Here is a tiny trained network, its code and every weight. The questions are about switching its units off for an input and a target symbol, where a switched-off unit gives its printed mean instead of its output.

import numpy as np


def w(rows, s, z=0):
    codes = np.array(rows[::2]) - 128.0
    scale = np.full(codes.shape[1], s)
    scale[-1] = z or s
    return codes * scale


def norm(h):
    return h / np.sqrt((h * h).mean(-1, keepdims=True) + 1e-5)


def f(y):
    return y / 2 * (1 + np.tanh(0.7978845608 * (y + 0.044715 * y**3)))


def softmax(a):
    e = np.exp(a - a.max(-1, keepdims=True))
    return e / e.sum(-1, keepdims=True)


def log_softmax(a):
    a = a - a.max(-1, keepdims=True)
    return a - np.log(np.exp(a).sum(-1, keepdims=True))


def net(x, mask):
    ids = ['ΔΘΩβεζημξτ'.index(c) for c in x.split()]
    T = len(ids)
    res = E[ids] + P[:T]
    u = 0
    for l in range(2):
        q, k, v = (norm(res) @ M[l].T for M in (Q, K, V))
        z = softmax(np.where(np.tri(T) > 0, q @ k.T / 4**0.5, -1e9)) @ v
        res = res + np.where(mask[u], z, O[l][:, -1]) @ O[l][:, :-1]
        u += 1
        y = f(norm(res) @ A[l][:, :-1].T + A[l][:, -1])
        res = res + np.where(mask[u : u + 12], y, B[l][:, -1]) @ B[l][:, :-1]
        u += 12
    return log_softmax(norm(res)[-1] @ U[:, :-1].T + U[:, -1])


Q, K, V, O, A, B = {}, {}, {}, {}, {}, {}
E = w([
[74,37,109,96,86,183,202,146,72,115,72,89],'Δ',
[59,72,165,94,117,142,217,175,86,100,46,106],'Θ',
[93,153,157,223,197,155,100,57,74,46,129,157],'Ω',
[159,148,149,160,119,75,65,110,25,135,116,48],'β',
[110,137,150,251,54,91,36,195,119,162,91,178],'ε',
[200,143,166,16,126,191,216,90,138,111,136,117],'ζ',
[81,74,170,58,145,94,115,26,153,162,93,177],'η',
[123,172,132,78,163,254,92,81,80,142,138,148],'μ',
[215,15,134,116,112,72,126,77,87,106,103,203],'ξ',
[118,87,156,57,228,139,138,143,200,76,200,194],'τ',
],0.0094)
P = w([
[122,168,26,115,161,10,222,86,96,138,255,155],'0',
[139,99,94,172,193,69,201,93,78,197,206,120],'1',
[134,98,126,173,161,86,190,101,94,187,203,138],'2',
[114,77,95,138,189,104,147,101,91,152,140,107],'3',
[119,82,112,134,170,115,141,107,117,145,140,116],'4',
[114,80,112,119,169,125,105,106,118,127,124,102],'5',
[118,81,123,109,158,122,93,115,127,120,128,118],'6',
[117,83,145,109,151,137,72,116,154,112,118,90],'7',
[112,83,152,88,139,122,67,135,132,105,125,118],'8',
[117,96,188,103,138,146,44,142,187,108,107,85],'9',
[98,109,155,66,113,136,75,173,101,97,121,163],'10',
[125,139,215,86,107,166,26,169,200,102,107,159],'11',
],0.0057)
Q[0] = w([
[52,93,85,137,104,116,107,187,221,188,137,195],'0.h0',
[225,77,174,158,159,116,160,176,83,184,192,159],'0.h0',
[254,152,89,45,109,138,142,196,151,44,82,84],'0.h0',
[160,173,168,42,161,145,189,64,123,180,187,102],'0.h0',
],0.0096)
K[0] = w([
[72,118,127,111,138,105,95,172,237,151,112,160],'0.h0',
[194,118,80,123,117,71,196,179,88,118,189,179],'0.h0',
[254,98,129,86,103,178,83,168,162,63,105,72],'0.h0',
[122,143,98,61,159,125,156,128,126,180,200,143],'0.h0',
],0.0098)
V[0] = w([
[153,77,142,121,127,48,223,112,143,91,65,183],'0.h0',
[185,100,91,162,105,21,146,61,144,140,148,29],'0.h0',
[97,191,205,196,195,73,178,202,173,53,121,130],'0.h0',
[93,105,41,167,199,105,181,77,126,99,254,115],'0.h0',
],0.0067)
O[0] = w([
[130,92,157,91,104,113,27,153,133,82,254,39,172],'0.h0',
[157,151,177,198,128,220,156,122,64,59,119,185,111],'0.h0',
[227,32,19,107,62,211,119,81,54,101,148,120,81],'0.h0',
[146,148,207,46,97,82,78,185,84,128,113,186,254],'0.h0',
],0.004,0.0061)
A[0] = w([
[113,162,118,104,65,100,105,174,114,123,116,93,26],'0.n0',
[147,186,83,114,116,63,93,102,112,152,175,106,75],'0.n1',
[167,122,111,182,154,108,105,95,93,98,154,146,85],'0.n2',
[160,88,116,138,124,55,147,70,113,159,116,118,192],'0.n3',
[106,134,62,108,126,133,167,141,104,107,95,119,117],'0.n4',
[99,142,76,198,252,106,186,97,145,93,230,136,209],'0.n5',
[142,94,151,125,129,87,189,162,130,151,126,134,1],'0.n6',
[157,124,126,128,112,186,151,149,129,68,153,89,146],'0.n7',
[159,119,113,101,161,94,160,60,155,137,135,153,243],'0.n8',
[186,84,110,117,119,86,165,57,139,163,87,116,108],'0.n9',
[127,166,144,130,85,141,105,153,112,145,50,122,11],'0.n10',
[131,168,116,129,167,166,74,83,66,146,135,96,225],'0.n11',
],0.011,0.00097)
B[0] = w([
[102,90,67,172,155,123,111,178,135,163,104,91,138],'0.n0',
[182,204,80,204,92,158,213,72,52,68,83,151,146],'0.n1',
[46,126,158,113,130,89,104,150,180,129,96,195,253],'0.n2',
[172,110,66,190,155,122,114,63,81,131,108,128,181],'0.n3',
[135,39,187,124,196,119,164,124,121,63,132,97,138],'0.n4',
[199,168,2,156,133,188,74,34,40,124,95,89,153],'0.n5',
[138,101,81,131,97,228,127,60,93,166,159,116,189],'0.n6',
[152,122,154,82,69,84,123,142,153,156,145,115,146],'0.n7',
[101,175,191,69,171,127,77,138,76,92,165,112,230],'0.n8',
[182,177,46,137,104,200,90,89,119,127,94,94,121],'0.n9',
[104,145,118,102,85,172,124,208,138,116,117,177,194],'0.n10',
[132,179,198,126,164,86,171,138,134,186,121,61,248],'0.n11',
],0.0087,0.0035)
Q[1] = w([
[102,76,100,114,96,112,180,100,254,63,92,173],'1.h0',
[113,154,87,23,146,116,229,126,243,82,85,103],'1.h0',
[64,79,163,65,187,101,91,80,105,36,47,99],'1.h0',
[112,171,116,121,182,62,128,161,209,46,21,109],'1.h0',
],0.0075)
K[1] = w([
[112,75,162,92,83,152,86,101,244,83,80,146],'1.h0',
[150,129,188,86,149,182,95,167,248,91,85,85],'1.h0',
[154,79,195,98,177,191,2,101,93,156,66,92],'1.h0',
[139,126,148,153,202,123,71,174,180,126,55,85],'1.h0',
],0.0086)
V[1] = w([
[218,234,189,105,151,95,134,2,72,192,105,5],'1.h0',
[146,152,247,16,94,175,236,204,187,127,151,91],'1.h0',
[63,145,149,182,33,128,166,155,54,129,25,8],'1.h0',
[133,109,220,209,135,23,165,144,160,175,65,199],'1.h0',
],0.0062)
O[1] = w([
[93,46,68,218,59,152,115,139,210,77,196,143,254],'1.h0',
[136,77,128,217,84,106,72,30,92,131,125,188,117],'1.h0',
[116,95,159,52,222,195,1,89,162,118,205,167,31],'1.h0',
[117,121,3,52,45,180,154,78,114,49,216,89,170],'1.h0',
],0.004,0.005)
A[1] = w([
[178,137,167,90,99,74,98,176,135,123,131,179,147],'1.n0',
[192,216,91,104,119,169,66,71,88,101,182,70,176],'1.n1',
[155,157,128,66,178,183,142,112,165,144,198,119,32],'1.n2',
[101,126,159,157,113,142,167,148,145,164,131,93,87],'1.n3',
[110,81,129,120,139,126,102,128,106,114,98,142,183],'1.n4',
[155,232,157,123,154,110,127,64,49,160,91,51,175],'1.n5',
[100,164,181,144,106,110,132,126,154,121,171,162,87],'1.n6',
[160,144,59,178,145,104,27,47,81,100,110,195,221],'1.n7',
[131,177,127,99,134,118,198,142,109,137,125,72,5],'1.n8',
[100,194,96,115,128,169,100,140,105,121,105,167,16],'1.n9',
[145,175,84,251,111,63,96,145,133,142,97,147,112],'1.n10',
[112,108,127,150,171,116,184,118,77,152,193,97,87],'1.n11',
],0.012,0.0015)
B[1] = w([
[92,102,152,118,112,134,125,126,234,181,107,115,255],'1.n0',
[124,186,138,135,229,122,109,166,92,137,161,128,185],'1.n1',
[174,173,110,172,162,111,133,108,49,91,145,132,170],'1.n2',
[146,162,111,122,139,112,138,97,100,134,158,142,161],'1.n3',
[148,194,114,141,135,120,99,150,137,130,151,153,194],'1.n4',
[173,179,104,153,217,141,108,136,35,84,213,125,204],'1.n5',
[120,67,133,99,102,129,104,181,215,166,84,121,245],'1.n6',
[176,209,138,138,249,151,134,145,38,128,199,98,221],'1.n7',
[128,149,126,107,130,146,90,96,116,124,102,144,137],'1.n8',
[120,62,178,121,97,105,110,131,225,156,127,108,192],'1.n9',
[173,195,126,116,214,135,111,100,45,105,191,127,178],'1.n10',
[119,154,130,132,146,113,123,121,195,103,89,118,169],'1.n11',
],0.013,0.0083)
U = w([
[129,131,233,108,82,174,166,108,82,72,136,227,30],'Δ',
[100,208,91,22,69,116,179,108,101,111,117,52,41],'Θ',
[157,206,144,128,219,121,73,144,87,130,191,135,248],'Ω',
[93,129,65,160,65,121,202,148,145,99,238,87,39],'β',
[66,146,42,166,160,218,136,75,133,151,60,180,86],'ε',
[180,145,103,177,95,27,194,139,65,191,40,93,137],'ζ',
[112,85,179,90,104,75,74,173,226,177,114,101,200],'η',
[217,82,153,142,152,165,158,45,163,52,84,79,50],'μ',
[129,80,113,253,87,64,92,88,102,127,175,176,26],'ξ',
[214,71,61,86,93,181,86,224,74,118,94,142,5],'τ',
],0.0069,0.0027)

Each question gives the input, a string of symbols that net reads in full, and the target symbol t.
The units are the heads (4 rows each of Q, K, V and O) and the neurons (one row each of A and B). Each row of codes is followed by its name. A weight is (code - 128) times the scale printed after its matrix; where a second scale follows, it is the last column's (O, A, B and U).
mask holds one flag per unit, layer by layer, with each layer's heads first. A switched-off unit (its flag False) gives its mean, the last column of its rows in O or B, instead of its output. The means were averaged over made-up inputs and are rounded, as every weight is.
A unit's drop is (log p(t) with every unit on - log p(t) with that unit switched off) / (log p(t) with every unit on - log p(t) with every unit switched off).
The circuit of an input: a set's keep is (log p(t) with only the set's units on - log p(t) with every unit switched off) / (log p(t) with every unit on - log p(t) with every unit switched off). Starting from the 12 units with the biggest drops (on a tie, the unit counted first), units are removed one at a time, each time the one whose removal leaves the highest keep (on an exact tie, the one counted first), for as long as the keep stays at least 0.8.
units of the circuit, in order: the units of the circuit, biggest drop first
k most important neurons: the k neurons with the biggest drops, biggest first
top k neurons in layer l: the k neurons of layer l with the biggest drops, biggest first
input μ Δ ε μ Θ Θ Θ Θ Θ Θ, target η: units of the circuit, in order => [1.n7]
input β μ τ ζ μ ξ ζ ε Θ ε μ Θ, target μ: units of the circuit, in order => [0.h0 0.n4 1.n6 1.n7]
input η τ μ τ τ Δ, target ζ: units of the circuit, in order => [1.h0 1.n0 1.n7 0.n8]
input ζ β Ω Θ, target Δ: top 2 neurons in layer 0 => [0.n4 0.n6]
input τ ε Θ, target ζ: 3 most important neurons => [0.n1 1.n0 1.n6]
input ξ Θ Θ, target Θ: 4 most important neurons => [0.n1 0.n6 0.n2 1.n6]
input η Θ Δ Δ, target η: 2 most important neurons => [1.n7 1.n5]
input ε ζ Θ β ε η Ω Θ Θ ξ η Θ, target Θ: 4 most important neurons => [0.n2 1.n6 1.n0 1.n9]
input β μ Θ ξ β η Θ η Ω Δ, target β: top 3 neurons in layer 1 => [1.n6 1.n0 1.n7]
input τ Θ ξ Θ β ε Θ μ η η η Θ, target β: top 4 neurons in layer 1 => [1.n6 1.n0 1.n7 1.n3]
input ξ β Ω Θ, target Δ: 4 most important neurons => [1.n6 1.n0 1.n7 1.n5]
input Δ ζ τ Θ, target ξ: 3 most important neurons => [1.n7 1.n6 1.n0]
input μ ζ τ Ω ξ τ τ β ξ Δ, target Δ: top 4 neurons in layer 1 => [1.n6 1.n7 1.n0 1.n5]
input τ η Ω ε Δ Θ τ ε τ Δ, target μ: top neuron in layer 1 => [1.n6]
input Ω ζ Θ, target τ: 2 most important neurons => [1.n0 1.n7]
input ζ ξ ε Δ, target Θ: top 3 neurons in layer 0 => [0.n4 0.n2 0.n3]
input Θ Θ ζ Θ, target η: top 4 neurons in layer 1 => [1.n7 1.n5 1.n10 1.n2]
input Ω μ ε Θ, target ε: 2 most important neurons => [0.n6 1.n7]
input ξ τ Θ ξ β ξ μ Ω μ Θ, target τ: top 2 neurons in layer 0 => [0.n11 0.n10]
input Δ μ τ τ ξ η τ ε Θ η μ Θ, target β: 2 most important neurons => [1.n6 1.n0]
input Δ τ τ τ ξ ζ ξ Δ η Θ τ Δ, target η: units of the circuit, in order => [1.n5]
input β Ω Θ ξ τ η Ω Ω μ μ Ω Θ, target ε: top 2 neurons in layer 0 => [0.n6 0.n4]
input Δ Ω β ε Ω ζ μ ε τ Δ, target μ: top 2 neurons in layer 0 => [0.n4 0.n2]
input ξ τ Δ, target Θ: 2 most important neurons => [0.n1 1.n6]
input Ω Θ Δ, target τ: top 4 neurons in layer 1 => [1.n0 1.n9 1.n6 1.n7]
input β Θ β ζ μ Δ, target ξ: top 2 neurons in layer 0 => [0.n4 0.n8]
input β β ε τ β Δ, target Δ: top neuron in layer 1 => [1.n6]
input Ω η ε Θ μ β η τ μ Θ, target ζ: top 2 neurons in layer 0 => [0.n6 0.n1]
input Θ μ Θ ξ β η μ Δ, target β: top 2 neurons in layer 1 => [1.n7 1.n6]
